Here is a tiny trained network, its code and every weight. The questions are about switching its units off for an input and a class, where a switched-off unit gives its printed mean instead of its output.

import numpy as np


def w(rows, s, z=0):
    codes = np.array(rows[::2]) - 128.0
    scale = np.full(codes.shape[1], s)
    scale[-1] = z or s
    return codes * scale


def f(y):
    return y / 2 * (1 + np.tanh(0.7978845608 * (y + 0.044715 * y**3)))


def log_softmax(a):
    a = a - a.max(-1, keepdims=True)
    return a - np.log(np.exp(a).sum(-1, keepdims=True))


def net(x, mask):
    res = np.array(x, float).reshape(1, 5) / 4 @ E
    y = f(res @ A[0][:, :-1].T + A[0][:, -1])
    res = res + np.where(mask, y, B[0][:, -1]) @ B[0][:, :-1]
    return log_softmax(res[-1] @ U[:, :-1].T + U[:, -1])


A, B = {}, {}
E = w([
[75,99,156,88,144,133,87,115,145,126,104],'x0',
[110,162,141,212,151,123,93,67,86,145,147],'x1',
[116,198,182,75,192,169,92,79,128,99,140],'x2',
[161,79,189,105,158,5,65,118,109,214,123],'x3',
[68,55,193,141,199,155,203,146,146,78,46],'x4',
],0.012)
A[0] = w([
[154,34,83,118,90,202,255,198,151,94,112,232],'neuron 0',
[106,171,199,173,130,198,100,49,135,67,166,189],'neuron 1',
[111,120,86,158,192,161,228,66,126,128,130,69],'neuron 2',
[175,125,164,208,167,53,171,98,94,127,120,254],'neuron 3',
[73,129,139,166,176,141,166,93,84,69,82,111],'neuron 4',
[72,183,205,131,163,102,124,124,167,127,122,192],'neuron 5',
[190,225,46,150,68,130,119,97,159,121,190,252],'neuron 6',
],0.0099,0.0051)
B[0] = w([
[80,205,101,213,185,82,172,252,158,84,128,253],'neuron 0',
[156,85,141,130,153,161,99,104,62,125,139,205],'neuron 1',
[144,172,74,185,15,191,177,110,133,98,119,169],'neuron 2',
[128,181,42,128,176,101,141,175,115,150,195,213],'neuron 3',
[88,150,118,174,54,253,85,109,171,133,160,185],'neuron 4',
[188,88,89,65,141,156,17,95,161,202,138,173],'neuron 5',
[228,82,87,138,154,97,19,133,116,164,152,246],'neuron 6',
],0.011,0.018)
U = w([
[165,170,90,134,178,31,183,230,110,125,157,144],'0',
[119,130,168,88,98,212,151,62,105,57,140,8],'1',
[163,96,205,15,185,141,154,81,254,110,63,95],'2',
[234,203,123,104,110,155,55,80,157,192,178,217],'3',
[157,98,84,168,152,111,115,194,186,130,126,114],'4',
[176,165,199,111,25,117,235,23,181,29,115,3],'5',
[103,137,104,162,145,217,211,98,89,133,156,135],'6',
],0.0097,0.0067)

Each question gives the input, the list of numbers given to net, and the class t.
The units are the neurons (one row each of A and B). Each row of codes is followed by its name. A weight is (code - 128) times the scale printed after its matrix; where a second scale follows, it is the last column's (A, B and U).
mask holds one flag per neuron, in row order. A switched-off neuron (its flag False) gives its mean, the last column of its row in B, instead of its output. The means were averaged over made-up inputs and are rounded, as every weight is.
A unit's drop is (log p(t) with every unit on - log p(t) with that unit switched off) / (log p(t) with every unit on - log p(t) with every unit switched off).
The circuit of an input: a set's keep is (log p(t) with only the set's units on - log p(t) with every unit switched off) / (log p(t) with every unit on - log p(t) with every unit switched off). Starting from all 7 units, units are removed one at a time, each time the one whose removal leaves the highest keep (on an exact tie, the one counted first), for as long as the keep stays at least 0.8.
circuit, biggest first: the units of the circuit, biggest drop first
most important unit: the unit with the biggest drop
top k neurons: the k neurons with the biggest drops, biggest first
drop of u: that unit's drop, to one decimal
input [-4,5,-3,-7,3], class 6: most important unit	neuron 4
input [-4,8,-1,6,4], class 3: top 2 neurons	neuron 0; neuron 5
input [-1,-8,6,8,4], class 2: circuit, biggest first	neuron 6; neuron 0
input [6,-5,-1,8,2], class 2: top 2 neurons	neuron 0; neuron 6
input [-1,5,-8,-8,8], class 6: top 3 neurons	neuron 4; neuron 2; neuron 6
input [7,-8,4,-1,-1], class 2: circuit, biggest first	neuron 3; neuron 6
input [6,-3,7,2,1], class 2: top 2 neurons	neuron 6; neuron 3
input [-1,4,1,7,6], class 3: top 2 neurons	neuron 0; neuron 5
input [1,-5,1,-6,-5], class 0: top 2 neurons	neuron 0; neuron 4
input [3,-5,8,7,5], class 2: top 2 neurons	neuron 6; neuron 3
input [4,0,1,-1,4], class 1: top 2 neurons	neuron 6; neuron 3
input [7,7,-1,-5,3], class 6: top 2 neurons	neuron 6; neuron 2
input [-2,-8,5,-7,-6], class 4: top 2 neurons	neuron 0; neuron 6
input [7,-1,-7,-7,4], class 0: most important unit	neuron 0
input [6,0,-8,-6,-4], class 0: top 2 neurons	neuron 0; neuron 4
input [-5,-5,7,7,7], class 3: top 3 neurons	neuron 5; neuron 0; neuron 3
input [3,5,6,-6,6], class 1: top 3 neurons	neuron 6; neuron 3; neuron 0
input [6,-3,-8,-6,-4], class 0: drop of neuron 0	0.5
input [4,5,8,-3,7], class 1: drop of neuron 3	0.5
input [1,-3,4,-6,2], class 6: drop of neuron 6	0.2
input [7,5,2,-8,3], class 1: most important unit	neuron 3
